Each row is shifted at random along 4 fixed directions that mean nothing.
Known rows, with every way that one mark hangs from another:
kezufam{vivov{pude{keta turo{gugu{vobil{katum zaneta}}}}}}: [  31  276  156 -156  178  -57 -181  -85 -208    1  -11   92   12  -13
  162   13  -61 -151   13    0  111   89  102  -81 -135  142   58  -63
 -124   68   58  -25  204 -130 -226  -14   21  383  268   72  186 -156]
gugu{katum todibe{vobil} turo{keta{vivov} meper zaneta}}: [ 557  150  249 -100  106 -117 -506  -77   30 -273  -60  -14 -233  -39
  287  137  -84   37    6   84 -199  230   49  -84 -442   -7  308  100
  -80  144    9 -255 -456  119 -163   11  -83   39  -94   83  231   77]
turo{katum meper{dodu totuvip} miki vivov}: [-198   -7  133  234    8 -117   81 -164 -129  -47  -51 -294 -434 -294
   -4  239   73 -231   55  148  310  -55  152 -261   29  -78   22  123
 -142    0   54   99   29  -14 -229 -204    8  -53   74    4   94  192]
todibe{vobil{katum{gugu{turo{meper{dodu kezufam}}}} zaneta}}: [ 495  135   64 -255  289 -331 -490  198  -92  -75  264  164   -1  152
  265 -125  -13  -30 -110 -251 -117   67 -122   81 -399  202   86   22
 -142  175  -58 -282 -172  441 -128  196 -163   64  219    5   77 -206]
todibe{vobil{katum{gugu{turo{meper{dodu}}}} zaneta}}: [-369 -244 -102  446    0  -77 -200 -370   54    5 -330 -385  108 -223
  191  258  221 -140   57  410 -132  -45  -14   48  115    0  193 -185
   18  218 -119   -7 -293   94  254 -143   51 -142 -731   95  263  531]
todibe{vobil{katum{gugu} zaneta}}: [ 707  529   89 -321  282 -581 -243  317  241    7  229  261 -499   36
  151   -6  167  143 -163 -633  -18   81  -82 -179 -136  131 -209  237
 -402 -124   75   28 -166  490 -364  167 -271  240  672 -342  -48 -548]
katum{gugu{turo{keta}} vobil{todibe zaneta}}: [  66  349  149 -133  162 -237 -178 -107  -75 -273   41   82 -110  -81
  133   61    1  -63   70 -278   94  109   -3 -121 -336  128   70   81
 -201  -51  -91 -117  108  312  -51   -2   70  242  288   62   -8 -266]
katum{gugu{todibe} vobil{zaneta}}: [-335   86   24   35   37   42 -102 -283 -216 -233  -43   27  355 -117
   52  -21  -83 -233  120 -108   77   27 -102   46 -206  185   91 -196
  -19  102 -174  -66  295  118  211  -52  238   93 -109  249   29  -17]
vobil{katum{gugu{turo}} todibe zaneta}: [ -54  219  -21  -32  198 -156 -192  -13 -124  -39  120  188   80    5
   96  -54   73 -120  -17 -172  -68   89 -100    7 -199  220  112  -86
  -95  166  -65  -28  130  273  -60   37  -15   19   96  120   72  -11]
kezufam{vivov{pude{totuvip}}}: [ 119  183   71 -151   97  173 -231   33  -53   64   98  148   45   55
   21  -40 -138 -156    2 -203  -13   76 -112   11 -185  215  108 -140
  -81  147   25   91  122 -171 -116   73  -36  168   80   64  135 -161]
keta{vivov{kezufam pude{turo{miki}}}}: [  78   -6   46  239   51  197  169  146   50  189 -151 -151 -353  -62
  -46   89   92 -301    1  377   27   45   76 -127  192   56  252 -184
  -47  200  210  181  171 -271 -587  -61 -107  329 -178   -8  202  446]
kezufam{vivov{pude{gugu turo{keta}}}}: [  27  -10    0   13   29  227 -224 -107 -198  104  -38  -74  225   90
   77   -7 -129 -268   13  226   -8   63  -31   90 -207  139  278 -263
   39  341   19  -37  143 -230 -118  -11    0  207 -260  193  239  132]
pude{gugu{katum} todibe totuvip}: [ 238   29   69   15   89   98  161  290 -328  288  176  121  123  100
  -44 -167  -79 -407  -66  103  181  -21  -69    3 -185  119  251 -254
  -25  237  140  159  332  151 -503   91   -8  286  238  142   63  217]
dodu{todibe{vobil{katum{gugu{turo}} zaneta}}}: [  99  338   58 -175  140 -337 -457 -222  104 -249   32  201  -39  -74
  225   99   58  124    1 -359 -153  115 -105  -40 -245  187  -65   64
 -227   18 -118 -114 -159  288  217   17  -19   32   81   44   69 -341]
keta{vivov{pude{todibe}}}: [-297  150   55  -65  -24  128 -175 -359 -132 -118 -178   63  132 -130
 -112   19 -170 -191   80  -73   98  -19  -29  -47  -57  230   14 -160
  -60  139  -37  107  268 -401  143  -99  193  205  -87  296   79 -104]
meper{dodu{todibe{vobil}} kezufam{vivov} totuvip}: [-267 -433  -25  438    0  241   18  -79  -69  160 -189 -213  208 -105
  276  248  134 -265   31  499 -111 -141 -118  112  261  103  224 -392
   66  277  -20   61 -131 -237  -29  -78   37 -248 -792  204  267  665]
vobil{katum{gugu} todibe zaneta}: [-280 -104 -174  397  122   56  236  102 -141  274  -35  -53   57  -56
   12  -19  233 -333  -38  235   -8  -25  -86   26  190  125  218 -302
   55  331   48  203  240   47 -340  -13  -47   -8 -307   81  174  584]
katum{gugu{todibe turo{vivov vobil}}}: [ 319  152  167  -53  131    6    2  143 -203 -147   67   73 -133   15
   75   68  -81 -231   33  -76  138  162   58 -143 -149   30  194   13
  -70   49   36 -142  204  255 -436   27   41  212  335   62   56  -16]
katum{gugu{turo} vobil{todibe zaneta}}: [ 153   96    5  143  146 -100  -54   87  108  -45  -65    9 -107  -40
  167   84  197 -119   -2   10 -133  101  -87  -36  -82  105  238 -119
 -109  115   -8  -28  -91  377 -189   39  -54   93 -151  -35  124  180]
katum{gugu{turo{meper vobil{zaneta}}}}: [-127   90   -4   60   12 -177 -389 -462   81 -327 -235 -153   21 -222
   91  166   38  -22   98  -17  -55   79  -15  -58 -184   70  108   28
 -117   61 -149 -120 -233  112  377 -118  109    8 -288   95  142  -75]
turo{gugu keta meper vivov vobil zaneta}: [  41   92  105   -3   13 -162 -210 -327 -160 -225  -64 -220 -254 -210
   11  124  -88 -122   62    9  246  111  167 -206 -223  -76   77  218
  -81   86   39 -112  -12 -118 -145 -125    9  161   68   75  165 -127]
pude{keta{kezufam} todibe totuvip turo{miki vivov vobil}}: [-133  227  296 -166   22  -52 -165 -318 -228 -211 -169   -6 -129 -159
    1   84 -249 -215   83   -5  288   16  195 -192 -388  111  101   26
 -176   10  122  -27  275 -220 -137 -111  152  618  326  279   56 -322]
keta{kezufam vivov{pude{todibe totuvip turo{miki vobil}}}}: [ 214  205  192    4   61  -12  125   54   54  -34 -246  -47 -563 -138
  -36  120  -29 -214   10   80  180   13  184 -298  -84   55  155   14
 -196   53  298  177  111 -311 -597  -58  -32  627  284   -3  142  -13]
vivov{pude{gugu{vobil} keta}}: [ 232  233  183  -69   35 -141  -62 -118   80  -36 -247  -74 -206 -145
    3  133   41 -124   36  113  139  -32   56 -154   42   42   65  -69
 -244  -87   66  113  -29  -66 -129  -87   48  412   72    7   97  -53]
vobil{katum todibe zaneta}: [  85  313  -28 -360  259 -149 -400   65 -266  -29  352  437  208  138
   16 -291 -135  -73  -84 -493  -50  106 -218   90 -429  378   -3  -33
  -91  232  -55  -74  267   61  -26  167  -81    0  352  213   16 -337]
todibe{vobil{katum{gugu{turo{miki}}} zaneta}}: [ 238  233   11 -129  169 -252 -471  -26   58 -137  131  101  -24   29
  187  -49   58    7  -48 -228 -183  160 -143   50 -410  162   91  -22
 -101  162  -69 -127 -156  395   50   87 -139   34   38   -4  132 -144]
vivov{kezufam pude{todibe totuvip turo{katum keta}}}: [  21  305  356 -156  113   39  -61    6 -188   59   52   28 -232  -14
   15   48 -141 -203   34  -10  209  104  131 -153 -204  115  157  -33
 -177   84  153   96  258 -180 -319  -25  -32  521  332  150   83 -105]
turo{keta{kezufam} meper miki vobil{katum todibe zaneta}}: [  98   27  -37  149  205  -69  -58   83  -50  -61  -65  -77 -377  -85
   34  -25   66 -190  -42  151   -9  103   45  -96 -204   63  308   -3
  -38  332  175   16  -61 -228 -462   39 -224  186 -105   41  258  354]
gugu{todibe turo{katum miki vobil}}: [-424 -102  105  168   -5  299   11 -247 -450 -219  -33 -115  250 -134
  -12   39 -201 -399  166  286  208  139   16   -8 -241   38  309 -174
  169  240  -80 -115  342 -146    9 -140  201    1 -164  406  159  422]
turo{gugu{vobil} katum keta{vivov{kezufam}} meper miki}: [-472   53  141  143  -56   49 -342 -653  -50 -457 -363 -337  -76 -358
  -20  202  -68 -166  191  224   67  150  161 -109 -122  -24  132  -51
  -31  124  -42  -59  -62 -281  317 -206  138  152 -397  219  259   92]
vivov{pude{keta{kezufam} totuvip turo{katum meper}}}: [-259  117  222  175  -27  -34  -80 -411  156 -113 -464 -289 -372 -331
   42  338   45 -136  120  333  117  -37  217 -241   35  -19  181  -20
 -221  -17   98  137 -202 -293    9 -233   88  440 -248   74  200  125]
dodu{todibe{vobil{katum{gugu{turo{keta vivov}}} zaneta}}}: [-301  255  145   43  102 -179   97 -217 -330 -145   40   25 -173 -196
  119  165  -33 -163  105 -147  357   24  177 -232   -3   35 -142  129
 -109  -54  -30    5  464    7 -285 -127  159  294  443  128   32 -116]
vobil{katum{gugu{turo{vivov}}} todibe zaneta}: [-537   93  -10  131  117   -6  -67 -260 -313  -72   11   68  205 -117
   55   19   21 -237   73  -30   77   49   20  -15  -22  191   45 -141
   17  190  -83   -1  399   63   -2  -89  144   32    4  262  119  100]
vivov{pude{gugu keta todibe totuvip}}: [ -42  122  150 -115  -53   32 -445 -378  -36   -1 -199   -4  257  -20
   -8  -33  -95 -149   18  110  -86  -10  -99   95 -368  231  263 -319
  -93  238    1  108  -49 -121  304  -34   91  324 -338  318  185  -85]
turo{gugu katum keta{kezufam} miki vivov vobil{zaneta}}: [-371  -79   39  301  -13  -16 -269 -501   38 -306 -376 -393 -184 -291
   98  269   82 -112   85  393  -37  133  151  -92  -26  -75  242  -47
   -6  272   51  -98 -226 -365   37 -204    0  -30 -587  130  346  279]
keta{kezufam vivov{pude{todibe totuvip turo{meper miki}}}}: [ 204  108   64 -177   51  151 -513 -159    1 -165 -131   96  -57   48
   -1 -132 -230 -165  -13   18 -187  122  -36   28 -615  252  369 -168
  -20  400  126  -48  -89 -242  -62   78  -59  397 -181  250  253 -101]
pude{gugu{vobil{zaneta}} keta todibe totuvip turo{meper}}: [ 719  425  280 -378  131 -456 -442  -21   63  -31  -61  171 -300   14
  160  -32  -42   43 -103 -186    7   46   61 -156 -542  133  143  102
 -361  -24  149  -14 -251  340 -173   73  -92  598  444   -8   62 -504]
pude{gugu keta todibe totuvip}: [ 468  299  216  -31   35 -315   27   77  165  196 -143   -1 -419  -92
   10  140  130 -102  -84   11  134  -86   58 -229  -49   29  124  -20
 -373  -97  190  270 -125  229 -372  -35  -65  487  247  -93    0 -129]
pude{gugu{todibe} keta{vivov}}: [ 492 -102   -9  125   36  124 -116  186  -79  186 -126   -6   47  132
   63  -61   39 -286  -95  368 -172   45  -92   67 -164  106  459 -347
   37  360  128   15  -49   30 -476   85  -44  154 -351  136  219  415]
turo{meper miki vobil}: [-436  -33  -32  104  -66   81 -141 -478 -178 -260 -161 -195   97 -275
 -143   53 -155 -260  148   53  230   11  -13  -60 -180   68   76  -34
   10  122 -102    8  165 -233  302 -162  154   86 -217  257  107   80]
katum{gugu vobil{zaneta}}: [-100   17  -84   94   39  -40 -262 -208   81 -127 -118  -77  203  -85
  111   38   81 -107   36  -44 -143   53 -166   87 -146  155  132 -193
  -57  157 -131  -76  -77  179  229    1   52  -29 -388   53  120   19]

Rows:
[ 260  106  112  -32  119  -80 -346  -71 -133 -235   70  -15 -253  -32
   65  -43  -46 -127  -44  -21  -26  270   44  -84 -375   13  279   58
   -2  336  106 -157 -105   87 -253   32 -167   47    9   68  271   38]
turo{gugu{todibe} katum meper miki vivov vobil{zaneta}}
[-256  198  276  -77  -13   80 -352 -409   60  -55 -249  -26  103 -133
  -14  101  -81 -104   86   94  -56    9  -16    7 -120  227  176 -252
 -185   78    8  166   -3 -300  309  -91  101  377 -308  287  136  -73]
vivov{kezufam pude{keta todibe totuvip}}
[ 555  320  140 -317  165 -133 -386   89   47 -255   66  242   16   72
  112  -34 -105  -28  -17 -320 -126  174 -148   -3 -381  159  162  -36
 -198   23  -71 -182 -135  377    0  126  -28  112  199   41    4 -310]
katum{gugu{todibe vobil}}
[ -80  362  203  -87   54 -156 -169 -335  200 -179 -306   50 -181 -241
   66  295  -67   -5   53 -115   84  -74  111 -205   83  116  -61   19
 -415 -163   16  103  -97 -259   85 -148  114  372   63   56  -20 -359]
pude{keta{kezufam{vivov}} todibe}
[-291  334  109  -22   88 -273   30 -272   51 -191 -120   66 -194 -299
    2  165   75  -36   86 -314  210  -54   12 -220  102  146 -195  106
 -306 -200  -53  134  164   17   94 -134  120  205  244   32  -62 -265]
katum{vobil{todibe zaneta}}
[-367  104  159  -28   81  148  -88 -308 -326 -137  -87   20  116 -138
  -78  -76 -175 -292  105   64  216   65  131  -62    7  162   55 -139
    5  206   65   79  450 -366  -79  -60  130  438   51  301  196   10]
turo{gugu{vobil{zaneta}} meper vivov{kezufam pude{todibe}}}
[ 129   60  167  103  -13  -82  -63  -53 -216  168   33 -179 -182  -37
   88    6  -24 -258  -44  317  142   68  103  -89 -465  -32  354  -77
  -48  309  174   47   33   87 -374  -98  -97  296  -12  150  186  205]
pude{gugu todibe totuvip turo{katum keta miki zaneta}}
[-136  221  265 -121   -7  -93 -266 -289 -253  -92  -12  -37   80  -65
   67  -14 -156 -226   46  -68  202   64   33  -38 -563  109  115 -117
  -74  134    4    3  209  215  103  -44  106  521  182  259   70 -227]
pude{keta todibe{vobil} totuvip turo{katum{gugu} miki}}
[-202  403  273 -219   68 -311 -246 -472 -137 -498   22  -29 -186 -322
  -47  125 -185 -108  147 -209  391    2  137 -235 -270   29  -88  221
 -319 -198 -128  -85   81   85  259 -197  147  243  392  153  -80 -420]
turo{gugu{katum} keta meper{kezufam} miki}
[  13  -20  171    8   -3  -70 -577 -415  189 -166 -196 -107 -163 -155
  202  213   -2   76    9  171 -253   31   -7   -5 -157  124  231  -45
 -170  232    0 -121 -479 -233  251 -114  -81  -99 -593  180  277    4]
turo{meper{dodu{todibe} kezufam} vivov{pude{totuvip}} zaneta}
[  34  -31  -56  266  171  -35   70  148   73  187 -159   -6 -158  -91
  122   94  248 -142  -58  229 -146   42  -62  -34  229   95  219 -188
  -54  198  105  140 -114  -16 -315    7 -152  -41 -292  -12  225  511]
gugu{vobil{katum todibe zaneta}}
[ 307  426  286 -419  154 -170 -223   31 -255    1  271  205 -127   64
  -34 -180 -186 -140  -32 -261  241   58   88 -113 -269  194  -85   70
 -238   41  131  -14  432 -130 -428   36  -33  551  641  107   23 -509]
turo{vivov{kezufam pude{gugu keta}} zaneta}
[-114  271  194 -135    1 -224  -92 -375 -307 -186   17   38  -73 -207
   -7   55 -190 -175   79 -127  360  -21  193 -231 -221   59  -79  171
 -198  -29    3  -40  323   59  -78 -198  176  356  440  222  -13 -338]
pude{gugu{todibe} turo{meper vivov zaneta}}
[ 299  131   26   25  137 -115 -140   10  100  -73 -264  -40 -376  -43
   48   33  125  -84  -56  113 -102   45   56 -120  -24  126  188  -77
 -128  269  227   71  -99 -409 -483   25 -114  331 -116   16  281   99]
turo{keta{kezufam vivov{pude{gugu}}} vobil{todibe zaneta}}
